Below are the code and all the weights of a small trained network. Each question names an input and a target symbol and asks about switching units off, where a switched-off unit gives its printed mean instead of its output.

import numpy as np


def w(rows, s, z=0):
    codes = np.array(rows[::2]) - 128.0
    scale = np.full(codes.shape[1], s)
    scale[-1] = z or s
    return codes * scale


def f(y):
    return y / 2 * (1 + np.tanh(0.7978845608 * (y + 0.044715 * y**3)))


def softmax(a):
    e = np.exp(a - a.max(-1, keepdims=True))
    return e / e.sum(-1, keepdims=True)


def log_softmax(a):
    a = a - a.max(-1, keepdims=True)
    return a - np.log(np.exp(a).sum(-1, keepdims=True))


def net(x, mask):
    ids = ['βγεηθτ'.index(c) for c in x.split()]
    T = len(ids)
    res = E[ids] + P[:T]
    u = 0
    for l in range(3):
        q, k, v = (res @ M[l].T for M in (Q, K, V))
        z = softmax(np.where(np.tri(T) > 0, q @ k.T / 4**0.5, -1e9)) @ v
        res = res + np.where(mask[u], z, O[l][:, -1]) @ O[l][:, :-1]
        u += 1
        y = f(res @ A[l][:, :-1].T + A[l][:, -1])
        res = res + np.where(mask[u : u + 4], y, B[l][:, -1]) @ B[l][:, :-1]
        u += 4
    return log_softmax(res[-1] @ U[:, :-1].T + U[:, -1])


Q, K, V, O, A, B = {}, {}, {}, {}, {}, {}
E = w([
[217,163,18,171,148,254,224],'β',
[65,66,145,225,56,203,50],'γ',
[184,177,132,221,210,85,52],'ε',
[24,43,34,92,172,185,158],'η',
[47,70,200,212,83,140,244],'θ',
[53,237,108,136,48,99,184],'τ',
],0.0054)
P = w([
[114,115,4,235,115,112,130],'0',
[133,116,61,168,109,119,110],'1',
[127,126,106,145,123,138,119],'2',
[133,143,134,138,138,141,127],'3',
[123,147,149,138,159,142,140],'4',
[124,155,163,140,161,143,141],'5',
[114,155,168,144,170,139,158],'6',
[98,160,179,152,173,149,146],'7',
],0.0037)
Q[0] = w([
[98,175,112,254,165,96,205],'L0H0',
[124,240,128,254,146,195,217],'L0H0',
[67,161,139,93,160,42,145],'L0H0',
[129,150,82,116,53,115,104],'L0H0',
],0.0084)
K[0] = w([
[143,169,98,252,212,61,32],'L0H0',
[173,82,125,208,219,1,44],'L0H0',
[160,137,71,118,98,188,58],'L0H0',
[155,75,162,127,58,155,120],'L0H0',
],0.0093)
V[0] = w([
[157,181,168,101,255,98,104],'L0H0',
[82,125,42,146,51,162,212],'L0H0',
[115,156,154,135,88,191,49],'L0H0',
[181,153,123,142,209,49,52],'L0H0',
],0.0082)
O[0] = w([
[189,159,196,21,184,221,54,31],'L0H0',
[145,126,13,228,145,5,122,253],'L0H0',
[160,34,163,83,62,99,168,119],'L0H0',
[53,140,149,42,97,243,3,63],'L0H0',
],0.0044,0.0041)
A[0] = w([
[122,150,247,44,137,148,118,89],'L0N0',
[129,199,108,97,95,61,134,1],'L0N1',
[121,139,169,91,119,115,142,32],'L0N2',
[87,90,206,106,74,183,128,104],'L0N3',
],0.016,0.00066)
B[0] = w([
[61,170,154,197,139,98,245,174],'L0N0',
[123,190,66,103,50,101,164,249],'L0N1',
[110,172,167,123,122,165,197,33],'L0N2',
[131,84,105,149,26,198,161,184],'L0N3',
],0.011,0.0012)
Q[1] = w([
[132,91,120,163,56,99,156],'L1H0',
[137,147,115,70,125,4,83],'L1H0',
[58,107,212,112,90,30,79],'L1H0',
[238,166,150,26,94,121,140],'L1H0',
],0.016)
K[1] = w([
[100,135,138,88,122,53,169],'L1H0',
[82,130,96,96,52,130,55],'L1H0',
[25,104,173,160,105,75,54],'L1H0',
[135,80,4,138,32,136,183],'L1H0',
],0.017)
V[1] = w([
[247,170,101,2,164,216,188],'L1H0',
[189,160,113,64,115,199,113],'L1H0',
[81,134,179,126,145,86,162],'L1H0',
[108,29,101,176,141,193,215],'L1H0',
],0.0063)
O[1] = w([
[123,135,68,253,178,174,206,3],'L1H0',
[99,177,93,183,186,136,184,38],'L1H0',
[156,84,137,102,75,142,132,132],'L1H0',
[208,103,142,93,209,173,113,176],'L1H0',
],0.0053,0.0072)
A[1] = w([
[113,93,93,74,193,131,99,102],'L1N0',
[172,124,96,209,144,151,157,88],'L1N1',
[181,149,134,157,190,139,21,108],'L1N2',
[171,90,65,102,173,179,4,251],'L1N3',
],0.015,0.0011)
B[1] = w([
[61,135,95,30,179,102,196,177],'L1N0',
[239,121,52,177,151,134,165,195],'L1N1',
[77,192,94,123,65,214,23,186],'L1N2',
[108,6,2,126,112,230,50,254],'L1N3',
],0.0073,0.0053)
Q[2] = w([
[155,37,139,189,47,172,173],'L2H0',
[91,107,171,108,94,79,229],'L2H0',
[77,254,46,126,68,68,63],'L2H0',
[174,140,225,244,13,132,30],'L2H0',
],0.0087)
K[2] = w([
[120,167,189,172,208,123,110],'L2H0',
[83,147,169,130,143,53,172],'L2H0',
[68,197,35,95,65,144,121],'L2H0',
[106,179,167,249,70,171,68],'L2H0',
],0.012)
V[2] = w([
[154,74,137,23,50,248,209],'L2H0',
[190,67,186,97,93,58,203],'L2H0',
[162,121,139,111,149,94,110],'L2H0',
[215,143,115,55,205,107,2],'L2H0',
],0.0071)
O[2] = w([
[65,253,92,175,121,34,128,199],'L2H0',
[106,141,82,143,209,118,14,3],'L2H0',
[130,123,158,150,154,160,105,104],'L2H0',
[139,124,252,211,151,214,134,210],'L2H0',
],0.006,0.0044)
A[2] = w([
[158,103,165,123,162,31,88,160],'L2N0',
[96,82,88,40,205,147,133,113],'L2N1',
[101,152,132,156,202,91,203,63],'L2N2',
[148,248,205,62,143,158,156,4],'L2N3',
],0.013,0.0011)
B[2] = w([
[174,116,214,161,87,105,199,254],'L2N0',
[50,114,140,232,199,87,147,250],'L2N1',
[161,117,112,115,76,165,47,162],'L2N2',
[121,145,122,19,254,177,154,167],'L2N3',
],0.0097,0.0047)
U = w([
[217,122,61,170,170,163,141,129],'β',
[160,84,213,173,73,86,211,69],'γ',
[109,53,137,77,82,196,4,254],'ε',
[49,94,106,169,177,120,144,91],'η',
[94,189,65,106,61,78,158,134],'θ',
[120,139,137,79,161,152,160,83],'τ',
],0.0034,0.002)

Each question gives the input, a string of symbols that net reads in full, and the target symbol t.
The units are the heads (4 rows each of Q, K, V and O) and the neurons (one row each of A and B). Each row of codes is followed by its name. A weight is (code - 128) times the scale printed after its matrix; where a second scale follows, it is the last column's (O, A, B and U).
mask holds one flag per unit, layer by layer, with each layer's heads first. A switched-off unit (its flag False) gives its mean, the last column of its rows in O or B, instead of its output. The means were averaged over made-up inputs and are rounded, as every weight is.
A unit's drop is (log p(t) with every unit on - log p(t) with that unit switched off) / (log p(t) with every unit on - log p(t) with every unit switched off).
The circuit of an input: a set's keep is (log p(t) with only the set's units on - log p(t) with every unit switched off) / (log p(t) with every unit on - log p(t) with every unit switched off). Starting from the 12 units with the biggest drops (on a tie, the unit counted first), units are removed one at a time, each time the one whose removal leaves the highest keep (on an exact tie, the one counted first), for as long as the keep stays at least 0.8.
units of the circuit, in order: the units of the circuit, biggest drop first
k most important neurons: the k neurons with the biggest drops, biggest first
k most important neurons of layer l: the k neurons of layer l with the biggest drops, biggest first
drop when u is switched off: that unit's drop, to one decimal
input ε θ θ, target θ: units of the circuit, in order : [L1N3 L0H0 L2H0 L0N3]
input θ β ε τ θ θ γ, target γ: units of the circuit, in order : [L0H0 L1N2 L2H0 L0N0]
input τ ε ε θ η η τ ε, target θ: units of the circuit, in order : [L0H0 L2H0 L0N3]
input η θ η θ β, target β: units of the circuit, in order : [L1N1 L1H0]
input η γ β γ τ γ η ε, target ε: units of the circuit, in order : [L0H0 L1N2 L1N3 L0N0]
input τ η γ θ η η, target η: units of the circuit, in order : [L2N1 L1N0 L0N1 L1H0]
input θ ε θ, target ε: units of the circuit, in order : [L0H0 L0N3 L1H0]
input η ε γ, target γ: units of the circuit, in order : [L0H0 L1N2 L2H0 L0N3]
input θ ε θ β τ β θ, target β: 3 most important neurons : [L0N3 L0N1 L1N1]
input θ θ η ε γ η η τ, target τ: 2 most important neurons of layer 1 : [L1N3 L1N2]
input β θ β β θ θ γ, target ε: most important neuron : [L1N2]
input θ θ γ ε γ ε, target τ: 2 most important neurons : [L2N3 L0N0]
input γ γ ε θ ε, target τ: 2 most important neurons of layer 1 : [L1N2 L1N3]
input η η β ε θ τ η θ, target θ: 2 most important neurons : [L0N3 L0N1]
input ε θ η θ γ θ ε τ, target θ: 2 most important neurons of layer 1 : [L1N3 L1N1]
input θ θ η τ θ, target γ: most important neuron of layer 2 : [L2N0]
input θ θ ε η, target η: drop when L2N0 is switched off : 0.0
input ε θ β η η ε θ τ, target θ: drop when L1N3 is switched off : 0.2
input θ η η β η ε η τ, target τ: drop when L0N1 is switched off : 0.2
input β θ ε, target ε: drop when L0H0 is switched off : 0.2
input η θ θ β θ, target γ: most important neuron of layer 0 : [L0N3]
